Table B holds the same points as the rows below and some others, measured another way and shuffled. Each row below is followed by which row of B it is.
B, 72 x 32:
[[  37 -232  -10  148  -62  -64   14   91   44   89  -60   32  -50  235
    91 -158  -13  -49   67  -34 -144 -115   47  -35  121  156   61   53
   164  133  -27   54]
 [ 184  -16  -28 -159  -17   13 -265  120  238   72   88   87    4 -245
  -314   -5 -362   75  279 -229 -142   47  101 -173 -245  229  234  273
   -60   80   10   14]
 [ 106  -33  -89  130  -88 -134  -58 -122  -40  173  -32  -67 -114  143
   241  -19  136   88   42  145   -2  -74   33  -59   19  -65 -165  -30
   -52  109  208   98]
 [ -20  124   32 -112  -57   39  217  -81 -100 -121  108  -90   62  -73
    33  -31 -130   51   15  163  169  109   55 -128 -324 -125  -72  -82
  -103  345   78  -84]
 [ 228  -40    9   84   94  -73 -181  108  132  233   94 -119 -141   -1
   178  192 -176   69  133  -83  -54 -100 -200 -147   22   26 -192  184
  -156  325  -71   91]
 [ 145   49   54 -174  107   51 -200   60   96  129   70  156   82 -322
  -210  130 -240  104  125  -84    9  145   82 -139 -206  107  126  202
  -169  102   48    8]
 [ -14 -287   -6  239  -67  -96   90   55  -45  117 -124   53  -55  362
   218 -190  145  -69  -21   61 -138 -143   64   17  239  126   14  -34
   220  103   10   73]
 [ 133 -178  -36  227  -17 -127  -23   82   69  167   -4 -145 -167  287
   296  -10  -21  -14   83  -15 -121 -200 -148  -83  159   47 -182   70
    40  297  -65   94]
 [ 223 -177  -59  250   18 -168 -196   90  139  296   -6 -130 -222  234
   290   63  -21   25  135  -68 -168 -229 -174  -96  212   84 -187  148
   -11  219  -36  155]
 [ -37  -47   56  -65  -27   52  148   13  -61  -54   18   78  105  -15
   -54 -103  -95   -4    3   69   38   90  121  -68 -157   46  107  -14
    34  188   22  -48]
 [-132  -56  -53  189 -207  -92  428 -186 -252 -112  -52 -185  -52  430
   391 -252  242  -35 -116  356  109  -86   73    0  -25 -197 -219 -301
   131  298  163  -22]
 [ 151  -13  -27   -6   20  -54 -207  -30   43  214  -15   93  -22 -105
     1   64  -13  119   90   12  -27   33   96  -87  -55   48    8  117
  -106   30  158   82]
 [ 234  104  -70  -95   42  -70 -390 -129   58  296  -11  152  -26 -307
   -81  172   10  232  128   37   22  112  166 -104 -140   16    2  163
  -256 -121  325  117]
 [ -47 -169  -29  193 -116  -82  217  -28 -105    3  -64  -63  -53  347
   261 -200  126  -46  -33  155  -35 -112   39  -14   88   -9  -80 -113
   157  213   52   25]
 [  95  -84   31  -81   77   13 -288   12   39  240  -96  369  118 -239
  -227   28    0  113   54  -41  -64  145  272  -36  -16  198  250  167
   -53 -200  191   73]
 [  24   20   66 -132   15   62   45   32  -10  -15   60   90  107 -156
  -122  -11 -178   40   48   16   55  129   97 -110 -222   43  103   62
   -61  195   22  -54]
 [  51   70   29 -227   13   65 -170  -69  -11   85  -12  320  175 -367
  -329    1  -70  140   60   34   52  255  334  -70 -263  106  268  106
  -114 -132  248   -9]
 [   5 -218  -26  344 -100 -142  290   52  -64   26   -6 -292 -188  564
   522 -148   85 -100  -27  129  -67 -278 -205  -38  210  -59 -301 -124
   170  472 -116   46]
 [  60  -37   99 -139   78   80  -57  115   57   50   52  173  125 -212
  -211   22 -248   27   75  -84  -12  128   98 -113 -164  145  189  155
   -52  149  -47  -35]
 [ 317   19  -26  -33   89  -65 -344  129  264  229  147 -115 -144 -179
   -21  218 -349  111  278 -215 -105  -68 -169 -213 -126   99  -87  309
  -221  275  -53   90]
 [ 264  147  -86  -13   32 -120 -332 -156   38  313   28  -17 -110 -202
   120  234   43  235  113   99   65   41   19 -124 -112 -101 -205  114
  -320   31  300  138]
 [  50 -296  -90  193 -186 -114   30  123  152    7  -38  -86 -130  365
    50 -306 -112 -100  195 -132 -267 -231   34  -63   86  234  114   76
   272  169  -78   59]
 [ 153   52 -116   51 -107 -128 -108 -136   15  139   21 -114 -125   36
   162    9   40  129  116  107   11  -50   40 -102 -107  -78 -156   16
  -117  124  233   84]
 [ 113   87   85 -130  106   58  -17   76   47   37  151  -35   39 -218
   -40  156 -293   72   88  -31   82   96  -77 -174 -242  -17  -48  124
  -192  362  -62  -40]
 [  63 -191  -38  287  -65 -146  124   26  -33  127  -25 -210 -180  419
   423  -67   87  -43    6   94  -75 -227 -154  -46  197  -27 -254  -41
    94  345  -43   81]
 [ -84  -75  -36  208 -158  -94  384 -122 -204  -66  -23 -220  -76  425
   441 -190  183  -36  -96  305   89 -113  -31  -19   21 -185 -263 -245
    99  370   83   -1]
 [  43  -18  103   -3   57   28  209  145    7  -70  161 -201  -11   63
   159   56 -286  -48   39   12   55  -30 -209 -159 -139  -46 -154   37
   -51  573 -222  -69]
 [  55  -40  -58  101  -64  -97  -32 -139  -91  162  -76   43  -40   99
   177  -39  184   90  -13  175   21   -2  130  -19   18  -34  -79  -54
   -24   12  246   87]
 [ -18 -150  -65  138 -135  -95   67  -98  -95   94 -122   70  -25  235
   151 -194  198   17  -16  161  -47  -45  190   14   72   33   15  -82
   123   -4  202   62]
 [ 257    7  -70   66   73 -131 -423 -101   49  420  -67  144  -88 -137
    95  202  148  208   75   45  -30   18   83  -65   81   23  -97  153
  -215 -131  296  181]
 [ -70 -299    7  142 -106  -27  157  106   -5  -17  -96   95   22  310
    26 -297    3 -111   21  -10 -160  -95  131    3  116  208  184  -13
   288  117  -59    3]
 [ 157 -110  -58  200  -20 -150  -82    0   46  214  -13 -141 -185  215
   302   35   33   39   75   33  -80 -168 -112  -80  117   -7 -214   49
   -31  229   45  116]
 [  62 -143   87  -34  103   41 -116  139   61  147  -21  223   91 -114
  -134   22 -132   14   44  -90  -76   83   99  -65   11  202  180  171
     8   60  -39   23]
 [ 124  139 -108   77  -49 -145 -114 -300 -156  256  -50  -23  -92  -17
   306  119  303  214  -41  320  157   42  104  -40  -56 -225 -290 -101
  -240    2  432  125]
 [ 107   33  -14  -89   24  -16 -200  -85   -7  187  -27  194   52 -217
   -99   53   14  144   58   54   27  134  199  -71 -124   49   90   97
  -134  -72  242   62]
 [  52  141   -9  -88  -15  -12   -2 -159 -111   74   28   40   47 -156
    45   58   37  141    4  195  156  142  139  -84 -218 -121  -75  -35
  -185  109  253    5]
 [-163 -199  -47  212 -221  -82  355 -129 -218  -74 -147    9    7  450
   249 -368  287  -73 -106  274   -6  -76  207   62  100  -18   10 -250
   279   95  157    6]
 [   6   32   11   86  -40  -50  222 -103 -150   16   37 -167  -44  157
   326    5   72   34  -59  238  143  -18  -61  -77  -81 -191 -269 -135
   -76  367   90    3]
 [ 221  -13  -74   56   21 -119 -317  -73   63  320  -35   73  -95  -79
    82  114   67  160  105   27  -49  -11   61  -81   23   40  -73  133
  -151  -35  231  148]
 [   1   51    0  -12  -52  -22  115 -108 -120   15   23  -19   28    3
   116  -30   35   71  -15  195  118   70   90  -75 -159 -103  -82  -76
   -79  194  159   -8]
 [  27  -76  -71  148 -115 -109   67 -110  -90   86  -67  -31  -69  227
   223 -126  166   42   -1  180  -11  -64   94  -24   26  -40  -97  -93
    50  103  185   63]
 [  26  -77   89 -138   38   89    1  145   82  -23   52  145  122 -153
  -228  -51 -286  -11   99 -117  -41  102   96 -113 -181  182  232  151
    21  183  -89  -53]
 [ 131 -135  -83  284  -79 -185   30   -8   11  164    3 -259 -237  379
   440  -15   77    7   60   84  -73 -251 -186  -80  160  -59 -316  -15
    20  342    5  112]
 [ -64 -120   59  288    6  -86  384  -38 -233   45  -16 -229  -80  442
   595  -14  207  -52 -197  304  118 -132 -201  -12  184 -218 -402 -215
    38  495  -50    9]
 [ -54   54  -90   20 -151  -75   57 -327 -257  102 -150  178   69   26
   107 -144  398  145 -104  370  143  139  381   43  -85 -128    3 -211
   -31 -190  498   60]
 [  33  -27  114  -15   64   50  215  155   20  -81  162 -182    2   51
   126   44 -314  -58   39  -14   56  -21 -206 -155 -152  -22 -128   51
   -45  590 -235  -76]
 [ 157   22   86    0  125    9   39  166   98   54  195 -221  -76  -26
   169  193 -333   15  102  -68   37  -50 -297 -195 -124  -42 -222  143
  -170  585 -223  -15]
 [-107 -106  -74  139 -235  -80  318 -134 -164 -111  -67  -87  -24  351
   204 -315  162  -33  -26  238   19  -67  165   -3  -54  -57  -29 -213
   187  175  167  -11]
 [-226 -184   -7  132 -202  -32  379 -152 -280  -97 -179  145  114  341
   135 -391  324  -68 -157  308   33   31  327   93   49   -3  119 -272
   285   -6  215  -29]
 [ -69   99  -46  211 -143 -127  452 -272 -323  -52   30 -360 -119  394
   631  -59  299   39 -172  486  258  -84 -100  -36  -56 -419 -518 -357
   -67  480  196   -3]
 [ -64  156  117 -114   28   85  339  -65 -193 -141  149 -124  106  -78
   149   58 -112   31  -95  237  276  143  -44 -125 -312 -227 -182 -130
  -162  499    6 -122]
 [ 126  -31  -96   37  -63 -100 -250 -147  -15  254 -108  180  -28  -58
     2  -23  175  153   63   93  -34   42  243  -29    3   64   53   40
   -65 -187  345  127]
 [  93 -144   87  -21   77   41   -9  237  144   35   88   18   20  -20
   -78    7 -341  -49  127 -180 -111  -25  -83 -133  -61  188  104  196
    29  330 -224  -23]
 [   9 -124  -74  120 -125  -94  -22 -120  -74  133 -134  124  -15  161
    93 -172  213   52    9  145  -59  -17  226   11   63   52   61  -52
    92  -85  258   82]
 [-351 -385  104    8 -244  127  574  164 -107 -405 -109  217  249  378
  -246 -661 -109 -288  -39    6 -151   19  357   52  -67  310  529 -151
   582  154 -176 -187]
 [ 152   -5   78  -31  110   14  -28  157  113   66  160 -126  -41  -76
    71  155 -325   24  117  -95    1  -18 -200 -181 -128   29 -114  169
  -143  457 -172   -5]
 [  -2 -158  118    6   71   58  117  194   25   -7   49   49   68   53
   -12  -45 -220  -74   28  -65  -44    5  -35  -86  -21  135   85   94
    76  322 -199  -47]
 [ -57    6   87 -163   -4   96  124    7  -81  -75   23  178  186 -165
  -186  -88 -125   25   -1   69   81  193  211  -63 -248   53  198    6
    -3  122   65  -81]
 [ 114 -383  -63  152  -76  -99 -291  168  211  232 -168  267  -47  174
  -164 -232  -30  -43  187 -238 -371 -132  213    0  238  432  354  231
   271 -204   16  135]
 [  33 -393  -49  104 -115  -44 -189  150  154  137 -184  339   36  154
  -264 -337  -24  -69  156 -208 -347  -68  326   16  183  451  469  182
   339 -255   45   88]
 [ 143 -223   25  242   48 -106   19  192  110  156   45 -211 -185  315
   343   41 -130  -58   78  -76 -136 -241 -285 -108  197   72 -226  113
    49  457 -228   72]
 [ -84   18  -44  116 -133  -85  262 -253 -277   19  -80  -43   -2  226
   328 -124  323   62 -139  394  170   20  150   17  -32 -219 -197 -259
    -2  138  295   16]
 [ -93  -38  100  -88  -26   89  267   57  -74 -155   67   31  138   -4
   -64 -128 -175  -48  -14   67   68   95   79  -90 -210   25   97  -37
    55  323  -69 -112]
 [-274 -216  -19   37 -266   23  362 -134 -234 -187 -205  278  197  267
  -103 -525  251  -78 -107  236  -24   99  500   99  -49  123  355 -246
   373 -142  250  -64]
 [ 156   59    0 -165   51   21 -292  -27   79  194   11  230   76 -346
  -234   97 -107  155  128  -39   -3  172  203 -106 -190  107  162  183
  -177  -85  199   54]
 [ 463 -122   21  255  301 -171 -506  274  310  548  115 -204 -320   23
   396  497 -234  103  184 -257 -177 -265 -527 -197  306   76 -423  410
  -287  424 -243  231]
 [ -58  -86  -89  -29 -182  -53  -93 -232 -138  116 -224  404  138  -27
  -190 -288  328  110  -14  196  -23  158  555   67  -43  125  326  -85
   121 -431  477   66]
 [ -54 -184   -6  216 -114  -78  292   14  -96  -36  -30 -142  -70  411
   314 -200   69  -81  -37  143  -32 -147  -38  -28   88  -23 -127 -124
   174  341  -43    7]
 [  49   -7   72  -35   35   24  119   73    0  -14  104  -88   13   -7
    71   33 -206    4   46   26   54   18  -80 -132 -152  -16  -76   45
   -62  395  -94  -40]
 [-149 -123   96 -130  -81  126  294  107  -50 -227   24  139  201    9
  -229 -276 -217  -96   17   -3   -6  118  213  -62 -226  156  308  -26
   193  216  -88 -138]
 [  17 -114  117 -161   91  111 -147  114   39   96  -51  411  223 -278
  -355  -38 -144   36   33  -99  -58  215  292  -44  -85  262  384  174
    27 -104   29  -12]
 [ 193   53   42 -165  108   39 -263   91  146  148   99  113   41 -339
  -214  165 -298  111  169 -136  -18  112   28 -164 -210  122  100  254
  -190  134   12   17]]
Rows of B count from 0, top down.

[ -36  147  -15    2  277 -131 -170   56   85   48  157   40  220 -264
  120  -73  -28   48  142  -45  261   49   54 -269  178]
31
[-136   60  204   10   40 -157 -177  -11  259 -217   87   42  137 -118
   18  -37  -73   34  190   68  -10  -99   86 -333  154]
0
[-201 -117  428 -603 -331 -349  223  -58 -108 -219  117 -385  201  156
 -184  475  -41  -58  331  115 -202   -6  163 -513  144]
59
[-112  -22   31 -287   83   99  255  240 -195  -41    5 -211  168 -203
   21  154  175   29  284 -267  193  249  229  -96  -13]
28
[-246   11  185 -457  -81  124  416   71 -331  245  146  -33  294   99
   81  471  140 -100  305 -111   87   72 -100   19 -361]
34
[-215   23  385 -101 -148 -140  -68 -124  230  -96  134  177  190  198
   30  165  -99  -54  228  195 -190 -263 -153 -251  -95]
32
[-111   25  204  359   49  111 -239   28  461 -160   12  486  121  113
  155 -256  -58   24  147   11 -133 -264 -228   32 -188]
3
[  81  105  -29  417  331 -110 -455   83  441 -148   69  282  146 -207
  152 -448 -109  115   74  -43  156  -85  -31 -218  243]
60
[ 297  -59 -229  439  439  -33 -338  343  322 -235  -59  113  100 -246
  113 -624    8  172   57 -360  262  177  109 -103  333]
49
[-104  -66  173   26  -11   66   -1  179  208 -327  -71   19   62  -97
   -7  -98   49   71  250 -144  -60   24  163 -125   33]
30
[ -98   95   17 -194  181   -4  101   99 -148  196  162   -9  262 -134
  120  146   66  -15  196 -117  262  107  -12 -113  -54]
22
[-159  -64  392  121 -181   -2  -98  -64  384 -190   51  372  141  334
   77  -16  -83  -38  212  117 -299 -322 -271  -63 -236]
41
[  78   81   12  -72  237 -345 -227   16   65   28  207  -73  272 -141
   62  -60  -97   35  116    0  228   37   18 -440  338]
8
[ -75 -228  326  257 -198  261   38  184  423 -407 -174  367   13  337
   32 -214   50   37  249 -161 -369 -177 -152  175 -318]
69
[-221 -133  465 -218 -316 -202  -13   -2  296 -596  -59 -198   21   45
 -190  118  -59   48  320  106 -349 -121  288 -451  193]
63
[ -65 -134  270  -82 -115 -192  -81  111  266 -518  -70 -193   51  -62
 -135  -74  -37   90  258  -40 -159    5  290 -398  297]
48
[ -51  111  175 -127  101 -429 -265  -99  157  -53  235  -82  243 -118
   12   58 -165    7  150  182   97  -97   51 -573  359]
2
[-173   84  162   90   83   54  -88   39  217  -61   69  237  163  -49
  113  -49    9   21  194   -6   23 -114  -72  -86 -101]
39
[-194   12  180 -159  -36  260  290   71 -127  292  128  318  289  259
  188  267  117 -100  249 -113   15  -64 -356  227 -554]
71
[-149  158   14 -392  189 -129  133   41 -279  266  248 -162  317 -245
   89  313   57  -42  212  -39  348  154   73 -281   60]
33
[ -52  -97  287  123 -104  -69 -127   24  362 -262   13  243  127  245
   27 -116  -80   17  194   24 -234 -209 -156 -138  -62]
9
[  70   33 -253  185  425  272   -2  396    3  -22  -60   59  118 -406
  157 -321  195  135  166 -457  406  316  187   97   34]
24
[ 203  -34 -302  418  482  248 -160  470  200 -195 -148  103   51 -405
  141 -589  157  197  116 -520  356  314  202  109  170]
17
[ -67  119  188  450  139  -47 -430  -89  560  -64  120  589  172  116
  209 -315 -159   16   88  144  -66 -364 -344  -83  -98]
55
[   6   38   54  377  222  -51 -384  132  484 -377  -42  180   47 -243
   68 -434  -61  140  133  -82   49  -56  146 -225  263]
67
[-333  -82  225 -522 -214  456  733  184 -460  291   45   46  261  241
  101  569  298 -139  380 -274   -8  136 -178  352 -741]
16
[  -4   33   22  -60  157   52   93   84  -97  335  182  253  328  160
  210   86   35  -76  150 -114  171   -4 -354   75 -278]
19
[-186 -254  379  365 -253  378  -13  271  612 -812 -360  258 -163   97
  -71 -373  108  137  314 -210 -462 -142  195  130 -182]
54
